Here is a tiny trained network, its code and every weight. The questions are about switching its units off for an input and a target symbol, where a switched-off unit gives its printed mean instead of its output.

import numpy as np


def w(rows, s, z=0):
    codes = np.array(rows[::2]) - 128.0
    scale = np.full(codes.shape[1], s)
    scale[-1] = z or s
    return codes * scale


def f(y):
    return np.maximum(y, 0)


def softmax(a):
    e = np.exp(a - a.max(-1, keepdims=True))
    return e / e.sum(-1, keepdims=True)


def log_softmax(a):
    a = a - a.max(-1, keepdims=True)
    return a - np.log(np.exp(a).sum(-1, keepdims=True))


def net(x, mask):
    ids = ['ΓΠαβθστω'.index(c) for c in x.split()]
    T = len(ids)
    res = E[ids] + P[:T]
    u = 0
    for l in range(2):
        r = res
        for j in range(3):
            rows = slice(3 * j, 3 * j + 3)
            q, k, v = (r @ M[l][rows].T for M in (Q, K, V))
            z = softmax(np.where(np.tri(T) > 0, q @ k.T / 3**0.5, -1e9)) @ v
            o = O[l][rows]
            res = res + np.where(mask[u + j], z, o[:, -1]) @ o[:, :-1]
        u += 3
        y = f(res @ A[l][:, :-1].T + A[l][:, -1])
        res = res + np.where(mask[u : u + 8], y, B[l][:, -1]) @ B[l][:, :-1]
        u += 8
    return log_softmax(res[-1] @ U[:, :-1].T + U[:, -1])


Q, K, V, O, A, B = {}, {}, {}, {}, {}, {}
E = w([
[197,99,193,6],'Γ',
[110,94,90,49],'Π',
[148,55,226,139],'α',
[160,114,170,82],'β',
[209,68,91,193],'θ',
[145,72,71,117],'σ',
[145,97,112,71],'τ',
[31,75,169,211],'ω',
],0.015)
P = w([
[98,169,71,157],'0',
[133,169,98,142],'1',
[147,147,124,129],'2',
[155,127,146,124],'3',
[170,103,161,123],'4',
[177,85,163,111],'5',
[174,71,178,105],'6',
[169,59,186,94],'7',
[160,41,194,87],'8',
[158,27,201,77],'9',
[163,22,235,83],'10',
[140,25,245,67],'11',
[136,15,254,65],'12',
[108,3,225,35],'13',
],0.0066)
Q[0] = w([
[112,159,121,148],'L0H0',
[244,35,119,76],'L0H0',
[84,122,195,171],'L0H0',
[80,50,153,96],'L0H1',
[141,167,119,157],'L0H1',
[158,31,132,133],'L0H1',
[155,199,85,208],'L0H2',
[110,81,98,94],'L0H2',
[104,166,78,78],'L0H2',
],0.011)
K[0] = w([
[127,164,127,140],'L0H0',
[131,26,176,83],'L0H0',
[97,101,150,248],'L0H0',
[138,49,131,142],'L0H1',
[162,175,161,129],'L0H1',
[119,45,143,218],'L0H1',
[156,203,124,130],'L0H2',
[96,117,206,147],'L0H2',
[116,219,145,177],'L0H2',
],0.012)
V[0] = w([
[125,145,188,75],'L0H0',
[125,117,88,225],'L0H0',
[146,114,195,150],'L0H0',
[153,99,200,233],'L0H1',
[103,183,105,183],'L0H1',
[206,124,93,96],'L0H1',
[149,97,78,114],'L0H2',
[179,121,50,80],'L0H2',
[1,87,68,128],'L0H2',
],0.009)
O[0] = w([
[179,179,178,56,165],'L0H0',
[99,1,65,165,91],'L0H0',
[79,80,146,76,189],'L0H0',
[44,81,206,51,253],'L0H1',
[117,194,194,139,108],'L0H1',
[105,139,47,227,66],'L0H1',
[114,89,28,109,129],'L0H2',
[116,137,28,89,84],'L0H2',
[230,74,74,189,146],'L0H2',
],0.0068,0.0081)
A[0] = w([
[91,66,147,181,246],'L0N0',
[167,54,82,66,195],'L0N1',
[49,63,61,101,109],'L0N2',
[175,201,48,133,254],'L0N3',
[31,74,145,227,124],'L0N4',
[118,153,195,182,143],'L0N5',
[168,140,156,2,159],'L0N6',
[157,247,92,61,169],'L0N7',
],0.0075,0.0058)
B[0] = w([
[152,102,95,3,209],'L0N0',
[219,120,187,103,200],'L0N1',
[131,207,126,86,163],'L0N2',
[110,245,153,75,143],'L0N3',
[65,161,64,69,183],'L0N4',
[91,106,82,137,152],'L0N5',
[157,74,182,159,252],'L0N6',
[44,189,155,123,154],'L0N7',
],0.0069,0.015)
Q[1] = w([
[130,78,38,141],'L1H0',
[98,59,254,161],'L1H0',
[44,153,42,231],'L1H0',
[153,136,77,112],'L1H1',
[203,50,99,161],'L1H1',
[217,213,152,135],'L1H1',
[88,150,153,147],'L1H2',
[120,80,121,184],'L1H2',
[90,62,93,134],'L1H2',
],0.0082)
K[1] = w([
[96,113,98,187],'L1H0',
[150,90,114,73],'L1H0',
[178,172,85,248],'L1H0',
[104,138,107,110],'L1H1',
[99,109,151,112],'L1H1',
[117,119,127,88],'L1H1',
[159,153,77,125],'L1H2',
[147,208,119,91],'L1H2',
[127,153,130,179],'L1H2',
],0.013)
V[1] = w([
[55,181,209,220],'L1H0',
[205,7,68,192],'L1H0',
[167,102,216,178],'L1H0',
[162,153,163,196],'L1H1',
[78,145,164,72],'L1H1',
[70,124,157,96],'L1H1',
[76,89,187,85],'L1H2',
[78,43,67,107],'L1H2',
[2,35,115,88],'L1H2',
],0.0087)
O[1] = w([
[110,132,204,103,35],'L1H0',
[140,126,28,8,35],'L1H0',
[156,158,196,61,132],'L1H0',
[158,172,102,121,83],'L1H1',
[61,108,101,88,201],'L1H1',
[86,140,197,89,173],'L1H1',
[86,126,140,111,252],'L1H2',
[86,2,176,129,174],'L1H2',
[113,69,182,54,238],'L1H2',
],0.0083,0.017)
A[1] = w([
[47,202,125,127,248],'L1N0',
[77,63,105,123,81],'L1N1',
[186,66,93,158,57],'L1N2',
[104,84,72,64,134],'L1N3',
[134,97,155,138,117],'L1N4',
[49,4,159,156,165],'L1N5',
[82,86,192,35,3],'L1N6',
[2,133,18,97,87],'L1N7',
],0.0069,0.0016)
B[1] = w([
[89,97,254,166,135],'L1N0',
[162,131,59,145,171],'L1N1',
[165,107,192,165,135],'L1N2',
[227,126,101,126,163],'L1N3',
[63,122,16,92,158],'L1N4',
[95,154,33,100,238],'L1N5',
[175,183,77,178,254],'L1N6',
[171,86,190,204,156],'L1N7',
],0.0058,0.045)
U = w([
[2,207,117,134,2],'Γ',
[63,22,157,176,181],'Π',
[81,108,189,160,194],'α',
[96,138,100,73,146],'β',
[25,216,85,101,70],'θ',
[107,140,139,168,142],'σ',
[188,65,164,185,176],'τ',
[166,132,129,172,95],'ω',
],0.0058,0.004)

Each question gives the input, a string of symbols that net reads in full, and the target symbol t.
The units are the heads (3 rows each of Q, K, V and O) and the neurons (one row each of A and B). Each row of codes is followed by its name. A weight is (code - 128) times the scale printed after its matrix; where a second scale follows, it is the last column's (O, A, B and U).
mask holds one flag per unit, layer by layer, with each layer's heads first. A switched-off unit (its flag False) gives its mean, the last column of its rows in O or B, instead of its output. The means were averaged over made-up inputs and are rounded, as every weight is.
A unit's drop is (log p(t) with every unit on - log p(t) with that unit switched off) / (log p(t) with every unit on - log p(t) with every unit switched off).
The circuit of an input: a set's keep is (log p(t) with only the set's units on - log p(t) with every unit switched off) / (log p(t) with every unit on - log p(t) with every unit switched off). Starting from the 12 units with the biggest drops (on a tie, the unit counted first), units are removed one at a time, each time the one whose removal leaves the highest keep (on an exact tie, the one counted first), for as long as the keep stays at least 0.8.
circuit, biggest first: the units of the circuit, biggest drop first
top k neurons in layer l: the k neurons of layer l with the biggest drops, biggest first
which heads matter: for each layer, one digit per head in row order, 1 if its drop is at least 0.15 and else 0, layers parted by /
input ω β Γ σ, target α: circuit, biggest first -> L1H0; L0H0; L0N7
input τ τ α ω σ, target Π: which heads matter -> 100 / 100
input Γ σ ω β σ Γ, target α: circuit, biggest first -> L0H0; L1H0; L0N7
input β β σ Γ, target α: top 2 neurons in layer 1 -> L1N5; L1N6
input ω σ τ, target Π: circuit, biggest first -> L0H0; L1H2
input α σ Γ σ, target α: circuit, biggest first -> L0H0; L1H0; L0N7
input Π σ σ, target ω: circuit, biggest first -> L1H2; L0H1; L1H1
input Γ Γ ω σ β, target Π: circuit, biggest first -> L1H0; L0H0; L1H2; L0H2
input Γ θ σ ω ω θ, target Π: which heads matter -> 110 / 100
input β α ω ω τ, target Π: top 2 neurons in layer 0 -> L0N0; L0N4
input Π τ Γ σ β Γ Π Γ σ Π τ Π, target α: top 3 neurons in layer 0 -> L0N7; L0N3; L0N0
input ω Γ ω β ω ω σ θ Π, target Π: which heads matter -> 101 / 100
input Γ τ ω Π, target Π: top 3 neurons in layer 0 -> L0N4; L0N6; L0N2
input σ σ β Γ θ σ ω ω α ω α, target β: which heads matter -> 010 / 100
input ω ω α ω, target β: top 4 neurons in layer 1 -> L1N5; L1N3; L1N6; L1N1
input Π τ θ, target ω: top 2 neurons in layer 0 -> L0N4; L0N3
input σ τ τ τ α Π ω Γ β β β Π, target α: top 3 neurons in layer 1 -> L1N5; L1N1; L1N3
input ω β β β θ ω θ, target Π: top neuron in layer 1 -> L1N6
input σ σ θ ω σ, target Π: top neuron in layer 0 -> L0N4
input Γ β ω σ Π σ α Γ Γ τ τ, target α: top 2 neurons in layer 0 -> L0N7; L0N0
input Π τ σ β Π ω Γ σ σ θ α α θ, target β: top neuron in layer 0 -> L0N0
